Below is a small trained network, with its code and all its weights. Each question gives an input and a target symbol and asks what happens when units are switched off, that is, made to give their printed mean instead of their output.

import numpy as np


def w(rows, s, z=0):
    codes = np.array(rows[::2]) - 128.0
    scale = np.full(codes.shape[1], s)
    scale[-1] = z or s
    return codes * scale


def f(y):
    return y / 2 * (1 + np.tanh(0.7978845608 * (y + 0.044715 * y**3)))


def softmax(a):
    e = np.exp(a - a.max(-1, keepdims=True))
    return e / e.sum(-1, keepdims=True)


def log_softmax(a):
    a = a - a.max(-1, keepdims=True)
    return a - np.log(np.exp(a).sum(-1, keepdims=True))


def net(x, mask):
    ids = ['αβγελπτφψ'.index(c) for c in x.split()]
    T = len(ids)
    res = E[ids] + P[:T]
    r = res
    for j in range(2):
        rows = slice(4 * j, 4 * j + 4)
        q, k, v = (r @ M[0][rows].T for M in (Q, K, V))
        z = softmax(np.where(np.tri(T) > 0, q @ k.T / 4**0.5, -1e9)) @ v
        o = O[0][rows]
        res = res + np.where(mask[j], z, o[:, -1]) @ o[:, :-1]
    y = f(res @ A[0][:, :-1].T + A[0][:, -1])
    res = res + np.where(mask[2:14], y, B[0][:, -1]) @ B[0][:, :-1]
    return log_softmax(res[-1] @ U[:, :-1].T + U[:, -1])


Q, K, V, O, A, B = {}, {}, {}, {}, {}, {}
E = w([
[88,112,133,75,110],'α',
[115,93,112,126,160],'β',
[86,110,109,136,153],'γ',
[70,167,162,112,13],'ε',
[238,170,112,128,93],'λ',
[176,64,119,126,100],'π',
[127,201,134,180,172],'τ',
[102,143,4,56,123],'φ',
[158,109,140,97,110],'ψ',
],0.017)
P = w([
[126,134,131,102,208],'0',
[81,218,137,115,196],'1',
[56,119,92,238,152],'2',
[140,115,134,99,175],'3',
[79,218,127,104,177],'4',
[63,122,86,242,111],'5',
[148,108,134,90,148],'6',
[84,222,120,92,162],'7',
[66,124,85,244,83],'8',
[156,99,132,84,124],'9',
[81,227,114,86,151],'10',
[69,123,80,246,54],'11',
[161,94,133,78,103],'12',
],0.011)
Q[0] = w([
[142,53,134,205,154],'h0',
[141,123,141,178,116],'h0',
[178,118,124,162,170],'h0',
[133,168,4,71,123],'h0',
[139,98,215,85,79],'h1',
[229,240,33,90,128],'h1',
[29,224,88,19,118],'h1',
[130,158,214,172,152],'h1',
],0.025)
K[0] = w([
[143,127,152,177,205],'h0',
[140,141,160,111,151],'h0',
[174,150,120,160,131],'h0',
[145,144,71,95,50],'h0',
[132,105,127,116,17],'h1',
[189,185,4,138,161],'h1',
[41,134,68,55,139],'h1',
[123,192,172,156,81],'h1',
],0.03)
V[0] = w([
[166,89,180,142,149],'h0',
[11,155,210,176,66],'h0',
[86,133,197,56,1],'h0',
[154,180,205,150,77],'h0',
[186,112,58,114,28],'h1',
[51,105,26,172,173],'h1',
[147,100,242,231,7],'h1',
[75,160,252,144,241],'h1',
],0.0048)
O[0] = w([
[160,118,58,107,120,62],'h0',
[204,199,70,172,121,93],'h0',
[147,155,62,161,48,131],'h0',
[141,172,10,111,81,90],'h0',
[166,174,136,169,208,175],'h1',
[105,57,183,180,121,175],'h1',
[74,140,2,77,166,2],'h1',
[88,96,106,68,33,49],'h1',
],0.0062,0.0047)
A[0] = w([
[122,98,121,201,96,135],'n0',
[165,140,122,127,133,90],'n1',
[115,75,124,66,165,132],'n2',
[136,161,97,59,205,33],'n3',
[72,159,117,77,196,115],'n4',
[125,114,134,29,107,132],'n5',
[10,117,52,87,216,131],'n6',
[56,151,99,203,61,29],'n7',
[5,174,123,161,71,108],'n8',
[147,18,102,53,116,69],'n9',
[21,161,126,116,89,169],'n10',
[133,126,80,170,215,5],'n11',
],0.019,0.014)
B[0] = w([
[135,167,99,110,108,208],'n0',
[82,88,121,102,110,134],'n1',
[116,111,87,166,95,198],'n2',
[137,252,68,47,219,134],'n3',
[166,89,183,109,116,149],'n4',
[47,69,135,77,105,194],'n5',
[103,115,106,134,194,170],'n6',
[46,108,195,162,166,197],'n7',
[212,81,85,73,76,246],'n8',
[222,211,117,81,185,162],'n9',
[116,194,125,167,167,253],'n10',
[70,94,97,138,248,125],'n11',
],0.026,0.007)
U = w([
[82,95,121,199,225,169],'α',
[119,157,117,203,90,246],'β',
[142,21,158,184,151,140],'γ',
[109,162,183,72,208,29],'ε',
[190,87,160,133,184,2],'λ',
[142,46,148,81,147,99],'π',
[26,117,186,128,164,104],'τ',
[142,119,254,156,215,184],'φ',
[162,49,153,134,211,40],'ψ',
],0.006,0.0038)

Each question gives the input, a string of symbols that net reads in full, and the target symbol t.
The units are the heads (4 rows each of Q, K, V and O) and the neurons (one row each of A and B). Each row of codes is followed by its name. A weight is (code - 128) times the scale printed after its matrix; where a second scale follows, it is the last column's (O, A, B and U).
mask holds one flag per unit, heads first, then neurons. A switched-off unit (its flag False) gives its mean, the last column of its rows in O or B, instead of its output. The means were averaged over made-up inputs and are rounded, as every weight is.
A unit's drop is (log p(t) with every unit on - log p(t) with that unit switched off) / (log p(t) with every unit on - log p(t) with every unit switched off).
The circuit of an input: a set's keep is (log p(t) with only the set's units on - log p(t) with every unit switched off) / (log p(t) with every unit on - log p(t) with every unit switched off). Starting from the 12 units with the biggest drops (on a tie, the unit counted first), units are removed one at a time, each time the one whose removal leaves the highest keep (on an exact tie, the one counted first), for as long as the keep stays at least 0.8.
circuit, biggest first: the units of the circuit, biggest drop first
most important unit: the unit with the biggest drop
k most important neurons: the k neurons with the biggest drops, biggest first
heads that matter: for each layer, one digit per head in row order, 1 if its drop is at least 0.15 and else 0, layers parted by /
input τ φ γ β π λ ε λ, target β: most important unit : h0
input ψ λ ψ β ε φ ψ π, target φ: circuit, biggest first : [n8 h1]
input φ β ε φ α, target φ: circuit, biggest first : [h1 n2]
input λ ψ α α ψ ψ, target β: heads that matter : 00
input λ ψ α ψ ψ φ ψ β α ψ π, target φ: heads that matter : 11
input γ α λ ψ ψ, target τ: circuit, biggest first : [h1 n5]
input λ ψ λ ψ τ, target λ: heads that matter : 01
input ψ ψ ψ α α β γ λ ψ π, target λ: heads that matter : 00
input λ ε ψ, target α: circuit, biggest first : [h1 n6 h0]
input ε β τ β ψ, target β: heads that matter : 10
input ψ φ λ ψ α, target φ: heads that matter : 11
input π ψ γ β λ λ λ ψ γ φ ψ ε, target α: heads that matter : 01
input ψ β λ φ, target γ: 2 most important neurons : [n2 n10]
input τ λ ε ψ λ ε α ψ λ λ π, target β: circuit, biggest first : [h0]
input β ψ ψ λ λ β φ ψ ψ ψ ψ α, target α: 3 most important neurons : [n10 n6 n7]
input φ ε τ α, target τ: 2 most important neurons : [n8 n5]
input γ φ ε λ τ, target β: circuit, biggest first : [h1 h0 n7 n0]
input ψ π ψ φ ε ψ ψ ψ β ψ ψ λ, target α: heads that matter : 01
input ψ π φ λ τ, target φ: circuit, biggest first : [h0 n4]
input ε ψ ψ λ π ψ ψ ε ψ λ τ, target β: most important neuron : [n8]
